Here is a tiny trained network, its code and every weight. The questions are about switching its units off for an input and a target symbol, where a switched-off unit gives its printed mean instead of its output.

import numpy as np


def w(rows, s, z=0):
    codes = np.array(rows[::2]) - 128.0
    scale = np.full(codes.shape[1], s)
    scale[-1] = z or s
    return codes * scale


def norm(h):
    return h / np.sqrt((h * h).mean(-1, keepdims=True) + 1e-5)


def f(y):
    return y / 2 * (1 + np.tanh(0.7978845608 * (y + 0.044715 * y**3)))


def softmax(a):
    e = np.exp(a - a.max(-1, keepdims=True))
    return e / e.sum(-1, keepdims=True)


def log_softmax(a):
    a = a - a.max(-1, keepdims=True)
    return a - np.log(np.exp(a).sum(-1, keepdims=True))


def net(x, mask):
    ids = ['αβγεζηθλμξπστφ'.index(c) for c in x.split()]
    T = len(ids)
    res = E[ids] + P[:T]
    u = 0
    for l in range(2):
        q, k, v = (norm(res) @ M[l].T for M in (Q, K, V))
        z = softmax(np.where(np.tri(T) > 0, q @ k.T / 4**0.5, -1e9)) @ v
        res = res + np.where(mask[u], z, O[l][:, -1]) @ O[l][:, :-1]
        u += 1
        y = f(norm(res) @ A[l][:, :-1].T + A[l][:, -1])
        res = res + np.where(mask[u : u + 8], y, B[l][:, -1]) @ B[l][:, :-1]
        u += 8
    return log_softmax(norm(res)[-1] @ U[:, :-1].T + U[:, -1])


Q, K, V, O, A, B = {}, {}, {}, {}, {}, {}
E = w([
[103,246,106,209,86],'α',
[102,133,91,190,193],'β',
[231,153,122,191,111],'γ',
[180,130,87,77,46],'ε',
[149,68,177,155,185],'ζ',
[41,140,168,79,97],'η',
[210,72,130,199,169],'θ',
[54,177,61,128,81],'λ',
[132,140,153,123,151],'μ',
[142,235,16,250,91],'ξ',
[79,224,106,217,113],'π',
[142,76,142,124,134],'σ',
[68,75,198,107,140],'τ',
[91,109,231,143,176],'φ',
],0.014)
P = w([
[170,215,116,157,253],'0',
[50,42,191,237,84],'1',
[56,26,171,242,123],'2',
[151,133,103,173,158],'3',
[171,116,93,139,117],'4',
[120,78,120,155,117],'5',
[124,84,94,164,91],'6',
[168,87,109,187,110],'7',
[137,74,47,141,67],'8',
[130,98,89,169,110],'9',
[139,74,90,136,98],'10',
],0.0063)
Q[0] = w([
[129,147,151,65,216],'0.h1',
[89,254,49,189,121],'0.h1',
[122,211,148,147,160],'0.h1',
[180,159,222,160,150],'0.h1',
],0.0068)
K[0] = w([
[124,160,174,2,204],'0.h1',
[167,218,120,206,107],'0.h1',
[56,195,49,29,98],'0.h1',
[121,12,184,215,217],'0.h1',
],0.0067)
V[0] = w([
[134,106,164,184,11],'0.h1',
[113,254,97,137,102],'0.h1',
[166,125,135,212,226],'0.h1',
[100,216,58,114,79],'0.h1',
],0.0078)
O[0] = w([
[161,116,216,243,168,178],'0.h1',
[189,82,161,190,217,155],'0.h1',
[253,73,86,162,70,254],'0.h1',
[67,212,232,128,124,127],'0.h1',
],0.0041,0.0056)
A[0] = w([
[132,179,109,117,156,65],'0.n1',
[94,104,116,112,137,111],'0.n2',
[77,253,150,186,62,110],'0.n3',
[44,183,86,150,167,81],'0.n4',
[179,85,97,198,168,163],'0.n5',
[141,156,123,199,147,167],'0.n6',
[93,156,160,210,168,255],'0.n7',
[204,111,2,168,128,124],'0.n8',
],0.0084,0.0035)
B[0] = w([
[171,15,137,22,127,119],'0.n1',
[112,182,190,218,115,122],'0.n2',
[141,32,202,131,206,187],'0.n3',
[103,188,179,156,99,146],'0.n4',
[2,189,166,96,102,246],'0.n5',
[83,104,131,6,116,207],'0.n6',
[148,105,82,56,42,229],'0.n7',
[123,140,136,134,101,254],'0.n8',
],0.0062,0.0084)
Q[1] = w([
[117,222,90,106,164],'1.h1',
[93,141,138,149,134],'1.h1',
[52,6,166,182,112],'1.h1',
[151,98,162,188,144],'1.h1',
],0.015)
K[1] = w([
[77,102,154,254,58],'1.h1',
[190,86,160,40,53],'1.h1',
[175,194,78,107,253],'1.h1',
[180,127,148,128,241],'1.h1',
],0.0085)
V[1] = w([
[244,61,138,103,168],'1.h1',
[197,236,254,239,90],'1.h1',
[221,23,154,110,132],'1.h1',
[148,152,21,184,49],'1.h1',
],0.0092)
O[1] = w([
[136,61,48,67,163,2],'1.h1',
[82,3,209,94,51,48],'1.h1',
[92,101,55,44,118,12],'1.h1',
[202,189,193,50,49,211],'1.h1',
],0.012,0.003)
A[1] = w([
[98,128,136,108,164,66],'1.n1',
[115,102,110,2,96,136],'1.n2',
[107,114,141,122,137,65],'1.n3',
[104,84,163,179,138,175],'1.n4',
[109,160,133,107,11,251],'1.n5',
[127,193,123,121,120,196],'1.n6',
[104,183,188,103,63,183],'1.n7',
[138,170,42,118,180,113],'1.n8',
],0.015,0.0027)
B[1] = w([
[180,67,54,153,121,123],'1.n1',
[10,245,43,148,87,171],'1.n2',
[128,71,119,78,147,124],'1.n3',
[8,214,160,18,177,168],'1.n4',
[175,181,39,218,106,253],'1.n5',
[156,89,123,76,135,191],'1.n6',
[165,20,78,247,111,250],'1.n7',
[244,2,227,115,109,179],'1.n8',
],0.0079,0.012)
U = w([
[97,54,162,116,131,202],'α',
[161,248,183,153,164,117],'β',
[98,96,113,89,28,80],'γ',
[106,69,52,101,153,183],'ε',
[156,144,118,64,160,235],'ζ',
[80,173,150,130,169,156],'η',
[95,197,73,88,113,72],'θ',
[90,162,123,138,189,114],'λ',
[187,57,176,102,156,148],'μ',
[161,75,243,143,66,22],'ξ',
[87,112,169,136,152,160],'π',
[174,178,110,63,118,169],'σ',
[167,83,82,150,213,42],'τ',
[126,93,98,184,225,2],'φ',
],0.011,0.0036)

Each question gives the input, a string of symbols that net reads in full, and the target symbol t.
The units are the heads (4 rows each of Q, K, V and O) and the neurons (one row each of A and B). Each row of codes is followed by its name. A weight is (code - 128) times the scale printed after its matrix; where a second scale follows, it is the last column's (O, A, B and U).
mask holds one flag per unit, layer by layer, with each layer's heads first. A switched-off unit (its flag False) gives its mean, the last column of its rows in O or B, instead of its output. The means were averaged over made-up inputs and are rounded, as every weight is.
A unit's drop is (log p(t) with every unit on - log p(t) with that unit switched off) / (log p(t) with every unit on - log p(t) with every unit switched off).
The circuit of an input: a set's keep is (log p(t) with only the set's units on - log p(t) with every unit switched off) / (log p(t) with every unit on - log p(t) with every unit switched off). Starting from the 12 units with the biggest drops (on a tie, the unit counted first), units are removed one at a time, each time the one whose removal leaves the highest keep (on an exact tie, the one counted first), for as long as the keep stays at least 0.8.
circuit, biggest first: the units of the circuit, biggest drop first
k most important neurons: the k neurons with the biggest drops, biggest first
top k neurons in layer l: the k neurons of layer l with the biggest drops, biggest first
input γ θ τ, target γ: circuit, biggest first : 1.h1; 1.n2; 0.h1
input β θ ε, target β: circuit, biggest first : 1.h1; 0.n7
input ξ π η ε σ λ α, target ξ: circuit, biggest first : 1.h1; 0.n3
input σ φ γ ξ ζ ξ ε λ σ μ τ, target σ: circuit, biggest first : 0.h1; 1.h1
input ξ φ β, target ξ: circuit, biggest first : 1.h1
input γ β ε ε π π β η β φ, target γ: circuit, biggest first : 1.h1; 1.n2
input ε ζ β, target ε: circuit, biggest first : 1.h1; 0.n5
input ε η β μ σ λ, target ε: circuit, biggest first : 0.n5; 0.n3; 1.h1; 0.h1
input γ η θ π ζ γ ε σ α, target γ: circuit, biggest first : 1.h1; 0.n3; 1.n2
input ε π β α γ γ σ ε θ β λ, target ε: top 4 neurons in layer 0 : 0.n3; 0.n5; 0.n1; 0.n6
input θ λ λ, target θ: circuit, biggest first : 1.h1; 0.h1; 1.n2
input τ η ζ, target τ: circuit, biggest first : 1.h1; 0.h1; 1.n8
input τ σ π α, target τ: 2 most important neurons : 0.n5; 0.n3
input σ μ ξ α η σ, target σ: circuit, biggest first : 0.h1; 1.h1; 1.n7
input ξ ξ ε, target ξ: circuit, biggest first : 1.h1
input θ λ ζ α β θ π, target θ: 3 most important neurons : 0.n3; 1.n2; 0.n7
input μ β ζ τ, target μ: top 2 neurons in layer 0 : 0.n1; 0.n3
input ε η γ ε π β α, target ε: 2 most important neurons : 0.n3; 0.n5
input σ η λ β γ λ ξ φ γ α, target σ: top 2 neurons in layer 0 : 0.n3; 0.n7
input γ β π π β β μ β α β σ, target γ: top 2 neurons in layer 0 : 0.n7; 0.n5
input γ γ λ θ γ ξ ε φ β π π, target γ: 2 most important neurons : 0.n3; 1.n2
input ε ε ξ π ζ ξ β ε η β ζ, target ε: most important neuron : 0.n5
input φ γ ε φ π ε ε η τ, target φ: 2 most important neurons : 0.n4; 0.n8
input ε μ σ θ σ φ π β η, target ε: 2 most important neurons : 0.n5; 0.n1
input μ τ ξ π ξ γ τ η ξ ζ, target μ: top 3 neurons in layer 0 : 0.n1; 0.n3; 0.n7
